Moves between states:
at | i t
lh | cp tl
mn | tg zd
sl | jc pc
dj | ft fg
pp | mf bd
mf | mn qg
jz | zd tg
bn | nm nz
nh | dd qp
jc | rq sc
dc | qd dn
zc | rc gf
qp | gb nh
ph | zc dg
fq | dp fb
tc | fg ft
dd | dn qd
zb | jp bg
qd | qp dd
bd | sl pp
fg | tm dj
cr | bg jp
cp | dj tm
dp | lh sn
tj | zb zh
tm | tl cp
qg | bd mf
bg | zh zb
rc | nz nm
jp | jz cr
rq | nh gb
zh | tc tj
sc | pc jc
zd | qg mn
ns | ph qr
tg | cr jz
ft | tj tc
zn | ns ld
tl | sn lh
qr | ld ns
dg | qr ph
gf | dg zc
dn | zn dc
fb | bn fq
gb | sc rq
nm | gf rc
nz | fq bn
sn | fb dp
pc | pp sl
ld | dc zn

The rows follow the links: the fewer symbols apart two states are, the more alike their rows tend to be.

Each row is also shifted at random along 2 hidden directions that mean nothing.

Some states, each with a row of numbers:
ph: -55 -51 -3 -25 -3 -21 -25 11 5 2 -3 13 4 20 0 -22 -12 21 36 -1 -5 -43 -44 -23 19 2 20 8 -36 18 4 -15 -42 34
dd: 27 -17 32 -4 6 -55 36 4 1 -15 9 15 34 27 -2 -28 -31 26 1 -3 35 -2 15 11 -33 -21 -22 -3 14 17 -28 -32 -8 31
bn: -64 -50 28 28 10 -18 35 44 -3 -34 28 10 9 8 -22 20 -12 -2 -55 14 35 25 9 -5 -3 -6 -35 11 26 28 -17 -10 -4 21
nm: -77 -47 -30 27 9 -19 13 12 16 46 -29 -14 31 -36 -26 -22 -44 12 3 -30 -31 -61 1 -41 -4 -11 33 19 31 46 -50 -63 -46 15
pc: 76 36 -4 14 24 -1 -39 -32 6 4 7 -35 23 27 19 -39 -9 4 21 7 18 20 -18 26 -31 -3 -7 31 -16 9 8 1 25 24
mn: 125 25 -26 -14 8 7 -69 -15 -16 -2 6 -54 5 -4 13 20 -6 -19 17 -1 -6 6 -11 -8 20 16 26 35 -3 32 25 20 8 32
bg: 79 27 -59 -19 -18 7 -54 -8 -3 67 -71 -26 -26 -56 -16 4 -6 -14 24 -36 -76 -77 17 -33 40 -4 94 6 5 22 13 -25 -24 -31
nh: -12 9 -12 4 -6 -54 41 -29 16 39 -48 7 27 -7 -17 -57 -42 25 8 -35 -8 -44 32 -19 -32 -43 17 -13 26 25 -45 -63 -20 17
dj: 94 46 -15 54 15 28 -37 -14 19 24 5 -28 1 -10 -3 -4 -3 -13 -18 13 -14 32 -4 3 -9 7 8 52 -1 20 4 -2 17 -28
zn: 97 -28 24 -16 19 -44 -4 3 6 -23 7 -26 31 26 -5 -1 -36 20 36 -8 19 -43 -11 -11 -16 -2 17 37 14 48 -20 -33 -40 40
fg: 52 31 3 7 -24 -5 31 27 -2 17 -29 21 -32 -21 -25 17 14 -11 -35 2 -20 5 33 4 13 -13 15 -21 10 -19 0 0 8 -53
mf: 78 29 -49 6 11 -8 -76 -35 -2 29 -15 -47 9 -3 12 -28 -12 -8 22 -12 -21 -17 -22 -13 7 9 38 43 -4 34 12 -7 7 40
dn: -60 -37 23 -9 7 -73 24 10 -4 -21 12 24 30 35 -2 -25 -30 21 -6 -3 28 12 -8 8 -22 -21 -25 -12 -8 24 -15 -24 -1 62
dg: -46 -64 20 -11 9 21 21 9 2 -26 27 -12 10 2 8 29 -13 8 20 -12 18 -35 -8 -21 -8 21 -9 7 15 11 -26 -9 -43 6
zh: 9 26 1 -37 -27 -7 -4 26 -21 -13 -7 24 -43 -11 -3 44 34 -20 -37 9 -9 22 16 5 45 12 7 -42 -14 -31 35 33 19 -26
dp: 7 34 4 19 -9 24 -26 0 25 11 4 22 -28 21 11 -27 14 12 19 24 -12 11 -37 11 -7 -7 9 15 -36 -26 18 29 14 -43

The symbols that take the first to the second take the third to the fourth. What is the fourth?
Answer with the state's name.
A -8 24 -6 11 10 4 -24 -43 18 4 5 -6 15 34 22 -50 -2 10 26 11 19 35 -14 32 -37 -19 -18 10 -24 -16 -1 4 35 16
B 14 -47 47 -37 20 47 33 12 -12 -54 47 -2 8 10 16 46 9 12 33 5 44 -17 -16 1 -15 32 -33 7 7 -22 -2 22 -32 -6
C 5 -14 27 -22 7 46 21 -25 9 -11 2 2 7 7 26 -9 3 27 63 -1 15 -29 -20 0 -26 13 -4 4 -17 -40 -9 2 -28 -25
D bn

A -55 -54 10 -29 6 -39 -14 19 -1 -17 11 11 10 35 8 -22 -17 14 21 -6 18 -12 -37 -10 9 -6 10 0 -25 28 -7 -16 -22 56
B 11 20 -8 53 11 12 -34 8 0 -16 34 -17 4 2 1 13 12 -24 -51 24 9 77 0 21 7 12 -28 29 0 7 17 32 46 11
C 58 21 -33 -23 -11 9 -49 7 -24 2 -10 -27 -21 -9 11 30 22 -21 5 2 -26 -13 1 -13 41 25 32 -5 -8 9 36 26 -3 7
D nm

A -117 -64 12 -16 6 24 23 -5 -3 -17 14 19 8 -8 11 2 -1 14 29 -18 6 -36 -23 -17 8 9 -9 -7 -8 -14 -10 -5 -41 4
B -12 -31 17 -26 3 48 16 -14 16 -1 -2 -3 12 -6 9 -1 -8 19 66 -17 4 -51 -16 -8 -18 10 8 10 1 -21 -20 -8 -41 -20
C 14 35 11 32 1 20 -19 -3 25 5 21 29 -20 20 4 -29 21 4 0 28 -8 50 -24 28 -5 -5 -8 26 -27 -22 23 34 32 -32
D cp

A -32 -34 18 -36 0 -7 -21 29 7 -35 30 30 -13 32 21 1 8 19 39 17 11 -17 -47 1 16 17 7 6 -51 -6 19 25 -34 18
B 135 26 4 50 7 -17 26 3 24 46 -48 -30 3 -35 -49 5 -48 0 -8 -16 -34 -48 42 -31 -26 -15 32 46 69 56 -44 -60 -32 -49
C 122 27 30 32 -5 -13 46 19 7 -3 -7 11 -8 -9 -35 30 -15 -3 -38 16 10 4 47 9 -11 -16 -3 13 41 15 -23 -11 -8 -43
D rc

A 35 -21 46 36 12 -31 47 52 -1 -47 41 9 8 14 -28 44 -6 4 -53 18 47 37 19 3 -8 3 -41 16 36 24 -14 1 4 -4
B -85 -1 -24 -27 -4 -23 -46 19 -32 -27 22 8 -21 11 15 25 36 -29 -38 21 16 55 -16 10 52 15 -12 -35 -35 -1 45 47 43 51
C -127 -1 -46 56 4 -2 -47 7 3 22 3 -17 -10 -12 -7 -7 20 -36 -64 0 -17 67 -6 -1 28 -2 -9 -10 -1 14 16 0 47 32
D zc

A 21 34 -17 62 1 26 -33 -10 19 22 2 -13 -9 -6 -5 -20 4 -15 -26 12 -24 48 -10 10 -11 -8 1 32 -2 11 7 11 34 -15
B -13 23 -48 21 16 -18 -66 -49 9 38 -21 -22 13 8 15 -63 -17 -6 11 -12 -25 4 -15 0 -7 -13 24 17 -27 26 18 -18 34 50
C -82 22 -11 -7 -39 -27 16 29 -24 13 -19 45 -40 -10 -6 6 37 -15 -54 7 -11 25 21 8 38 -6 2 -59 -23 -32 22 22 30 -29
D zc

A 3 28 -18 15 15 -13 -53 -23 -7 5 1 -18 18 21 9 -40 1 -12 3 2 -6 33 -18 11 -5 -6 -3 8 -30 22 20 2 42 51
B -54 24 -6 15 5 1 -14 -47 17 23 -8 12 8 26 22 -66 -10 13 34 -4 8 12 -13 30 -33 -12 -7 -3 -35 -27 -9 -9 30 14
C 38 26 31 -15 20 41 9 -49 15 -9 17 1 24 27 21 -19 4 22 47 10 28 6 -18 26 -51 -3 -23 8 -15 -40 2 12 6 -20
D ld

A 4 -7 22 -21 -14 25 -21 13 17 -9 16 36 -25 22 19 -12 18 11 37 19 0 -8 -49 1 8 11 -1 11 -56 -35 33 32 -11 -28
B 43 11 42 -17 4 -33 65 -4 -5 -30 -1 16 21 24 -13 5 -6 17 -18 -2 48 11 36 29 -35 -13 -37 -34 28 -11 -25 -6 3 0
C 61 29 26 16 -22 -11 47 33 -2 -14 11 27 -23 -3 -24 32 14 -1 -62 22 5 35 35 12 4 -14 -19 -17 22 -10 2 11 10 -49
D pp

A -78 1 -29 46 3 3 -30 13 -10 -15 20 -17 0 -5 -1 10 14 -36 -62 10 9 73 5 6 20 9 -20 8 6 13 20 24 47 25
B -84 7 -4 -4 1 29 6 -50 29 42 -33 10 13 -1 12 -58 -10 28 64 -23 -20 -35 -27 -1 -40 -21 7 -11 -27 -29 -15 -17 -7 -21
C -78 -67 13 5 14 -5 26 33 -7 -40 31 -1 21 3 -5 27 -7 1 -6 -6 20 -8 -16 -14 5 17 -25 12 20 11 -22 -7 -27 20
D qg

A -38 -34 17 -27 5 39 19 -18 9 -19 11 3 11 -1 24 -6 -1 24 52 -13 7 -36 -21 -7 -18 4 -7 -4 -12 -21 -13 -13 -40 -15
B -4 -15 2 -32 -9 10 -27 7 18 4 2 29 -17 18 17 -18 3 21 59 5 -25 -43 -44 -20 11 7 32 22 -42 -11 12 4 -33 -14
C -17 -2 -29 33 8 24 -29 6 -25 -10 18 -41 2 -23 3 38 15 -33 -41 0 -1 43 4 0 21 16 -9 11 27 20 14 13 22 24
D tm

A -26 23 -20 4 -10 26 -35 -6 34 61 -38 27 -29 -3 10 -57 -5 15 48 -8 -50 -37 -41 -14 2 -19 45 20 -44 -23 6 -13 -17 -42
B -15 10 4 -34 -11 13 50 -13 -34 -3 -27 7 -5 -29 -4 36 17 0 -16 -20 2 -18 47 -2 3 7 -9 -52 23 -27 0 -6 4 -23
C 2 2 -50 16 8 33 -27 -9 -10 26 -25 -46 2 -53 -3 32 2 -27 -20 -27 -32 -9 22 -19 28 21 32 11 38 31 -2 -13 -6 7
D ns

A 28 28 9 16 -19 -22 40 34 4 -5 -8 23 -29 -6 -32 14 8 -2 -44 11 -2 21 40 3 11 -14 -8 -24 11 0 -9 -1 16 -40
B -27 -5 -23 -33 -19 23 31 -10 -31 4 -22 -5 -11 -37 -3 42 19 -13 -12 -18 -1 -24 43 -9 13 18 4 -42 31 -19 -1 2 -5 -14
C -14 17 -1 -19 -18 -19 54 -23 -8 14 -42 11 9 -12 -12 -21 -15 23 -11 -23 2 -24 42 5 -32 -28 -6 -44 22 -18 -24 -29 3 -17
D zh

A -42 27 -29 27 -14 16 -26 -15 40 67 -33 28 -24 -4 1 -66 8 6 33 -3 -55 -9 -29 -8 3 -25 34 3 -48 -27 -1 -13 12 -45
B -85 -7 -42 -19 -13 8 20 -7 -23 19 -24 -15 -12 -56 0 25 17 -20 -24 -27 -21 -6 27 -17 26 22 14 -43 21 -2 -1 -2 -1 3
C 22 2 -26 -10 5 35 1 -5 -29 -3 2 -48 5 -39 1 61 13 -27 -27 -19 -2 -7 27 -19 27 24 10 -4 44 8 6 9 -6 1
D dn

A -35 -8 13 -23 -9 14 -29 10 19 7 9 40 -26 26 12 -21 15 8 38 17 -8 -4 -51 12 7 1 8 2 -56 -32 23 29 -3 -23
B -18 29 4 44 4 9 -18 3 20 7 12 14 -16 11 -5 -28 22 -16 -20 25 -9 67 -15 19 -3 -10 -24 23 -27 -15 19 21 40 -20
C -41 8 1 -22 -13 -11 61 -25 -17 15 -27 23 0 -19 -8 0 3 1 -9 -15 5 -21 50 2 -17 -10 -9 -46 18 -28 -16 -15 0 -8
D dd

A -19 -22 26 -8 6 -64 12 4 6 -17 6 2 28 27 0 -23 -30 19 -1 4 29 -5 -2 -3 -20 -18 -14 -6 -1 23 -24 -20 -12 52
B 43 -9 14 -1 9 -55 34 -11 6 2 -15 0 35 17 -14 -27 -40 23 15 -8 15 -26 17 -2 -39 -27 2 5 24 32 -37 -36 -20 32
C -58 0 -16 -6 -12 17 -32 -7 26 41 -22 32 -29 -12 4 -45 2 13 57 1 -42 -41 -41 -13 17 -9 43 2 -60 -23 8 4 -15 -23
D rc

A -91 6 -50 55 -1 -2 -37 3 -5 25 -7 -23 4 -20 -4 -10 4 -31 -53 4 -28 37 -1 -11 22 2 10 11 0 25 4 -6 34 25
B 43 11 17 -22 11 47 14 -50 26 13 -9 -6 19 11 12 -27 -6 29 72 -5 -5 -40 -12 7 -40 -4 10 14 -12 -29 -22 -8 -21 -40
C 41 23 -25 -28 -21 2 -26 10 -21 11 -15 -5 -31 -26 0 44 19 -15 -5 2 -24 -5 10 -14 52 15 30 -19 -12 4 36 24 3 -12
D ph

A -126 -82 33 -2 13 -5 30 41 -16 -63 49 16 12 15 0 34 1 -1 -35 11 44 24 -10 -7 19 20 -49 -12 -1 12 -10 9 -17 33
B -18 1 34 -28 12 44 22 -30 12 -16 26 24 3 27 29 -19 7 20 45 8 31 2 -15 32 -37 7 -30 -10 -21 -48 -3 25 -7 -24
C 92 48 11 2 30 16 -29 -39 10 2 8 -25 27 27 24 -36 -13 12 34 14 18 12 -8 29 -49 -5 -13 21 -2 0 -1 7 22 5
D tg

A 64 41 13 39 10 30 -25 -4 18 15 14 16 -25 19 5 -16 10 1 11 27 -16 41 -25 18 -11 -1 4 28 -23 -14 13 20 17 -51
B -71 -1 -43 37 7 12 -31 0 -17 14 5 -35 7 -27 -4 22 18 -34 -52 0 -23 36 -1 -11 27 10 4 4 14 23 6 10 35 31
C 65 1 3 -35 -4 35 45 -2 -27 -20 -7 -20 -4 -31 -3 76 17 -9 -9 -11 3 -22 47 2 3 17 -4 -23 40 -15 3 10 -19 -27
D nh

